Rows with their classes:
[ 12  17 -13  22 -32  23   2 -12  -6 -16 -25 -12 -25 -18 -17  -2   5 -19
 -18  -3 -21   9 -14 -23  -7   0  -1  -5  24 -29  25  14 -15   3 -24   8
 -15  19  -6  -4   6   8  -1  -4   3  25  14  -7   4  -9  -3 -17  11  10
 -22   1   8  -7 -10  20  -5   4  -1  -1 -12  15 -10  22 -12   0  -4   7
  -5   2 -21   4   1   2  -3 -36 -36 -12  -2   6   4  -6   3   8  -5   2
  18 -13 -21  12  19  11  27 -12  -3 -45   5  21 -13 -40  -2  -1  40  27
 -30  26 -20 -18  -7  -7   7 -21  -4   7  -9   5 -22  -4 -14 -12  -9  -4
  24  -4   0 -12  10   8 -24   3  18  20  14 -14  20  15   6   7  23  22
  26   6  -9  -6   4  12  -1  13   0   8   0 -13  -4   6   5  -2 -10   7
  -1  -5   3   7 -19  10  20  23   6  -6 -20  24  16   1 -29 -30  11  -1
   7   4  15  -9 -22   4  -1  -6  27 -12  19   2  -7 -34 -10   0  -1 -46
  24  20  -5   6  10  40   1 -17  -3  34  -2   3 -13   3  11   7 -14  -3
  -2   9   1  15  11  -7 -18 -24  -9  15  -2   7  21   0   3 -14   8 -16
 -13   2 -10   0   4   6 -45  26   5 -10  11   7]	J41
[ 11  19 -24  35 -29  12  18  -6  -5 -12 -23 -23 -13 -33   8 -10  10 -20
 -42   3  -7   1  -1 -17   4  -3  -1  11  15 -40  18  16 -23  -4 -22  20
 -33  31 -22  -8  -5  12   5   9  -1  12   6  12 -10 -16  -5 -44   7  15
 -16   5  12   9   3  -1  -1  -2 -25 -13  -7   9   2  31 -20 -13 -14   3
   2   0 -20  24 -14  -3 -13   1   0 -21 -13  -2  11   4  -5 -15   1  18
  11 -25 -14  -7  47  -1  29 -21  -2 -22  27  27 -23   3  14  11  38  52
 -10  10   2 -21 -22 -14  -7 -12 -19  -5 -16  -8 -23 -16   1 -25   8  12
  30   8   7 -33  12   9 -24   6  17  41  16 -11  25   3 -17   5  13  13
  32  23 -16  -7  -5  22 -10  16  13  13   9 -14 -16   2  18 -23 -17   7
 -13  -1  -5   7 -27  16  15  20   3   0 -30   4  25   1  -7 -29   9 -11
   4  -2  11  -7 -21  13  -6   2  11 -30  34 -28  -9 -26 -13   8 -17 -19
  35  -1  -5 -17 -14  21  16 -30  -1  33   1   2   7  -8   7  15  -4  22
  -1   1  17  16  26  -8 -13  -7 -23  36  -3  11   4  -2  15  -4  11 -19
  -5 -19   1   0   7 -17 -27  12   2  -6   1 -14]	J493
[  2   4 -14   0 -22  19  11 -20  12 -20 -29 -17 -41  -9 -22  13   4 -17
 -19   7  -2  14 -17  13  -1   1   6 -14  25 -16  24   3 -12   2 -21   1
  -8  21  -2  -2   3 -11   3  26   7  23  18 -11  12  -7  -2 -22  14  10
 -31 -13   1 -17 -15  17  -1  -4  -3   9  10   1 -13  19  -1  13  -3  -7
   8 -10 -17  11  -4  10  -1 -36 -14  11   8  18  20   6   2 -11 -12  11
   3  -4 -19  -2  13   6  18  -8  -6 -19   4  12   6 -41  -4  -9  34  17
  -2  40 -34  -6   8   4   3 -30 -21  19  -2  10  -3  -4 -59 -20   2 -12
  15  -1  -2 -12  25   6   6  15  10  11   7 -30  20  16   6   5  17  33
  30  -4  -6   5  21  15 -31   9   1  -6   2  -7  11  17 -12  -5  -6   3
  -6  -7  10  -3 -19  -3  17  26   3  -1 -22  37   9 -11  -7 -20  12  14
  15  15  23 -14 -17   3  -2  -7  19  -3  -3 -13 -25 -26   3  13  -9 -38
   4   6   0  -9   0  41 -12  -2  -9  39  -1   6  -9   5 -10  14 -17 -17
  -2  16  -3  -6   6   6 -24 -22  -2  13  17  -9  22   0   1 -15  10 -24
  -3   3 -10  -1   6  18 -51   9   1  -6  12   7]	J41
[  2   7  -7  22 -31  15  15 -16  -3 -29 -18 -23 -25  -9  -2 -29   5 -24
 -16   3  -9   0 -11  -4 -43  -7  -3   4  16 -20  18   1 -17   1 -31   9
  -9  16 -12  -4  10   3   3  -1  -3  30   9 -18   8 -11  -4 -23  13  11
 -23  -1   7  -3 -14  16  -5 -10  -3   7 -11  -3   6  28 -28   0 -10   6
  -2  -8 -17  14 -53   8  -3 -23  -2  -1 -10   2  14  -2   4 -13  -7   5
  14 -24 -24  13   4  13  18  -5 -21 -42   9  15 -19 -27  34   9  26  38
 -19  25 -13 -11   3   1   2 -11  -7   6 -11  11 -26  -2 -22 -25  -8   3
  11  -1   5 -21  16 -10 -19   5  15  16   7  -3   2  13   0  -4  25  17
  32   1 -23  -8  10   6  -4   2  11   1  -1   1  -9  10  11  -3  -3  29
   2   0   3  19  -8  11  15  21 -12  -4 -22  18  16   0  -6 -25   3   5
  10  20  23 -11 -12   1  11  -5  19  -8  12 -14   0 -24  -9   8 -24 -29
  16  10   0 -16   3  28   4 -11 -18  23  -8   7  -3  -2 -25   8 -18  -1
  -4   9   7   2  24  -7 -25 -15 -16  15  11   0  18   9   8 -24   2 -13
  -4   4 -12  11  -3   4 -23 -17   3  -7  -7  14]	j887
[ -1  -2 -14   1 -12  -3   7 -13 -12  -8   6 -22 -21   1  27 -12  -4 -14
 -26   5 -23 -32 -18 -11  -9  -9 -10 -19  39  -2  35 -13 -10  24 -29  20
   0  26   3   9   2  -2  -3  11   2   4  25   2  11  -8  -6 -24  -2  29
  12  -7   8   7 -14   9  25 -14  -4   9  15  12  35  21   8   5  -4   5
  -5 -15   1 -22   7  16  14 -43   4   6 -10 -21   0 -21  11 -16   7  -8
   2  10  -9  28   0  11   6  -9  28 -29  11  -5  -2 -24 -39  -5  20  63
 -17   5 -16  19  79  46   2 -12 -27  10 -26  16  10  -4 -18 -14  -5 -11
 -30   7  -9 -25  14 -50 -10   0  -2   2  86   6  22  12 -14  -9  22  27
  25   2 -11 -21  -7  -5   4   1 -23  12  -4  20  11  14  10  -6   6   2
   3   7  12  -8 -21  26   4  26 -23 -19 -13  41   9   8 -24   7   4 -11
  14  27  12   5 -35   3   8  10   8   6 -24   1   6 -19  22   5 -10 -12
   3  -7  -4  -6   9  29  -6  21 -33  30   9   3  19  22   1 -23  -3 -22
  -9   2   5 -15  -6 -13 -15 -15 -39   7   0 -30  10   6  16 -39 -16  -5
  -8  -5 -10  37   0  -4 -11  17   2 -17   6   8]	j947
[ 14  14 -15  22 -32  20  29  -4  -4 -11 -24 -17 -14 -25 -14  11   7 -21
 -17   5 -11  -1 -14  -7  -9   4   2  10  31 -28  19   2 -19  12 -19  21
 -16  24  -9   9  -4   7 -18   4   3  29   5   4  -2 -12  -4   1   8  11
 -19   1  10   2  -5  19  -9  -1  12  14   0  11  -8  22 -11  -2  -8   6
   3 -11 -19  30 -10  11 -12 -14  -1  -7  -4   0  14  -6   2  -5  -6  -3
  11 -23 -18   1   3   0  12 -10  -2 -30  11  25 -19 -25  20  10  27  38
 -16  37 -15  36 -16  -5  -4 -23 -20   9  -9  13 -22  -8  -7 -25   1   0
  29  -5   7 -15  22  10   1  14  15  33   9 -21  19  11   6   8  11  14
  27  21 -19   1   3  14 -11   4   6  -4   2 -15  -6  18   6  -5 -14   1
  -2  -6  -3   3 -19   8  20  24  -6  -2 -16   6   7  -3  -5 -23  15   5
  -8  -6  21  -3 -15  10   0  -5  24 -13  15 -16   4 -20 -14   6 -16 -31
  23   0   5 -10  -8  23   4 -17  -7  26 -11   6   0  -2   1   9 -16   1
  -3   9  11   6  34  -8  -7 -19  -5  32  23   7  -4   0   1  -4   0 -21
  -6  -4 -11   0   2   7 -37  -5   0   2  19   1]	j887
[ -2 -13  -3 -19  27  19  15 -16   0 -11 -35 -26 -48  28 -50  41  -5  11
  -9   6   7  25 -25  29 -27   4  15 -39  17  15   4  -1  22   6  14  -1
   8  -1 -10  10  12   9  14 -14  22  43  24 -21   6  17  11  22   2 -12
 -39 -12  -9 -19 -18  10 -26 -16  -4  21 -12  -3 -14  -4 -12  29  12 -42
   8 -22 -29   1  20  -6  17 -51 -13  33  25  17  10  18  12  -6 -37  11
   9  33 -12 -14   0   7   8   9 -17   4   1   4  10 -41 -18 -34  20 -24
  -5  38 -41   5  22   4  10 -31 -12  -8  28  25  -1  19 -22  -7 -12 -15
  20  -6  -2  16   1 -24   5  -3  -5 -54 -13 -31  -2  -4  48  -1   5  29
  -5 -29 -24  26  44   9 -18   9 -11   7 -18  -9  11 -11 -41 -14 -11  14
  -6 -36   6  19  -1  -2  21  22   4  -8 -23  29  -5 -41  25  -7   8  20
  23   1  16   1   3  -6 -11 -23  15   5 -39   0  -1  -3   4  -6  10 -50
 -18   2 -13   5  12  51 -10   6 -31  25  -3   2 -36  12   6  17 -23 -35
   7  32 -23 -27 -25   0 -14 -21  16 -12  20   4  42   3  -2 -12  -3 -19
 -13  27 -28   8   1  43 -51 -23  19 -13  28   7]	J522
[  0   8  -5  11 -22  12  10 -16 -14  -3 -25 -12 -19 -11 -13  11  -9 -14
 -14   9 -11  12 -19  23  -8  11  -1   0  23 -12   9  17  -2   8  -5   4
   2   4  -9  -3   4   7  -5  -7  -1  14  21  -3   8   3  -9 -21   8   7
 -23  -5  -1  -4 -20   0  -3  12   5  -4  -6   5  -8   7  -9  -1  22   0
  -8  -9 -14  16   0   5  -4 -30 -12   8   7   9   9   7  10 -37  -9  -8
  11  -9 -14  -5  15   7  11  -9  -5 -14   6   9  -7 -26  -4  -3  22  13
 -10  26 -17   1  -3   2   1 -17 -18   9 -10   5  -9  -1 -12 -10  -1   4
  10   4   0 -12   2   7  -9   8   4   2  -6   2  -4  14   9  14   8  43
  18  -6  -2   2   9   9  -8   8  -2   2  -1  -1   0   9 -18  -3 -13   8
   5   2   4   1 -10   6  17   5   1  -1  -6   3   1 -18   1 -41  22  10
  11  -4  12 -12 -26 -17   0   2  13   4 -11   6   6 -19   5   6 -11 -34
   8  13  -5  -5  -1  28   6  -7  -8  28  -1 -13 -13   2   7  11  -5   1
   3  12   0   9   0   7 -11 -12  -3   3   4   1  20 -18   5 -15   9 -14
 -19   3 -27   4   1  12 -27   2   6 -12  -2   6]	J41
[ 10  24  -8  43 -43  19  15 -21  -8 -17 -37 -35 -15 -32 -30  16  23 -31
 -26  -6   2  14 -11   6   3  -3  18  11  23 -33  20  24 -16 -13 -21   7
 -12  15 -17  -7   7  13 -18   2  -4  50  16 -25   3  -1 -10 -21  22 -11
 -28   1   9   1  -1  -8 -10  -1 -11   3 -30   6 -22  23 -27 -16   0  -4
   6   8 -26  40  -4  16  -7 -14 -17  -8  -4   3  24  14  -4  -5 -27   1
  21 -43 -22 -10  11  11  27 -15 -13 -26  13  31 -16 -26  -1  -3  38   8
  -7  31 -14 -10 -19  -9  -2 -28 -17   3   6   3 -22   1  -9 -22   1   9
  42 -12   9 -19   9  27 -10  -1  13  25  12  -7  24   4  18   8  24  11
  32   6 -20  20  22  32  -9  19  17   7   6 -28 -17  -9 -10   4   3  10
 -14 -15  14  16 -36  -1  31  19   2   5 -25 -18   7 -12  10 -49   9  19
  10  -5  17 -47 -10   6  -6 -37  31 -22  25 -21 -17 -23 -37  20 -14 -51
  20  18  -6  24   2  34   2 -40   4  39 -15   9 -19 -15  -3  18 -11   1
   5   5  -8   7  22 -13 -18 -16  17  19   8  18  16   6   1  -6  23 -25
 -14   2 -15  -6   2  15 -57   1   4 -12  14  11]	J493
[ -8   6  -4  13 -19  29   6  -7  -8 -10 -25 -25 -22 -20 -16   8   9 -22
 -15   9   5  11  -9   5 -12  -4   3 -13  18 -16  10   0 -13   0 -43  15
 -19  19  -5   5  14   3  12  -1   8  43  14 -19   6  -3   3  -6   2   1
 -42   9   3 -18   1  13   8  -5  -2  -6  -9  -3  -2  16 -20  -2  -6  -6
  -7 -19 -21  16  -4  -6  -1 -31   3   7  11   7  27   6   4  -4  -2   0
  23 -14 -19  17  14   8  14  -6 -24 -21  16  15  -1 -28 -11 -10  36  23
  -5  32 -24 -15  -6   9  -6 -15  -7   5 -20  14 -15  -9 -14 -16   2  -3
  11   2  -3  -9  25  -3  -6   5   6  13  11 -22  26  24  14   5  16  14
  11  -2 -11  12   7  24  -6  12  -2  -2  -2  -7 -16   3  -2  16 -12   7
   0  -8   6   1 -17   3  18  35  14   2 -16  21   6 -10 -14 -23  27   4
  15   4  17 -13  -7   1  -7 -10  11  -3   5  -4  -6 -23  -5   5  -8 -26
  15   9   2  -4  12  25  22   5 -14  18  -1   9  -5   3   8  12 -14 -19
  10   8  -9  -5   2  -2 -15 -20   5  -6   9  -2  14  -5   2  -9   8 -23
  -4 -26  -3  -3 -15   7 -31   0  -4  -8   0  12]	J41
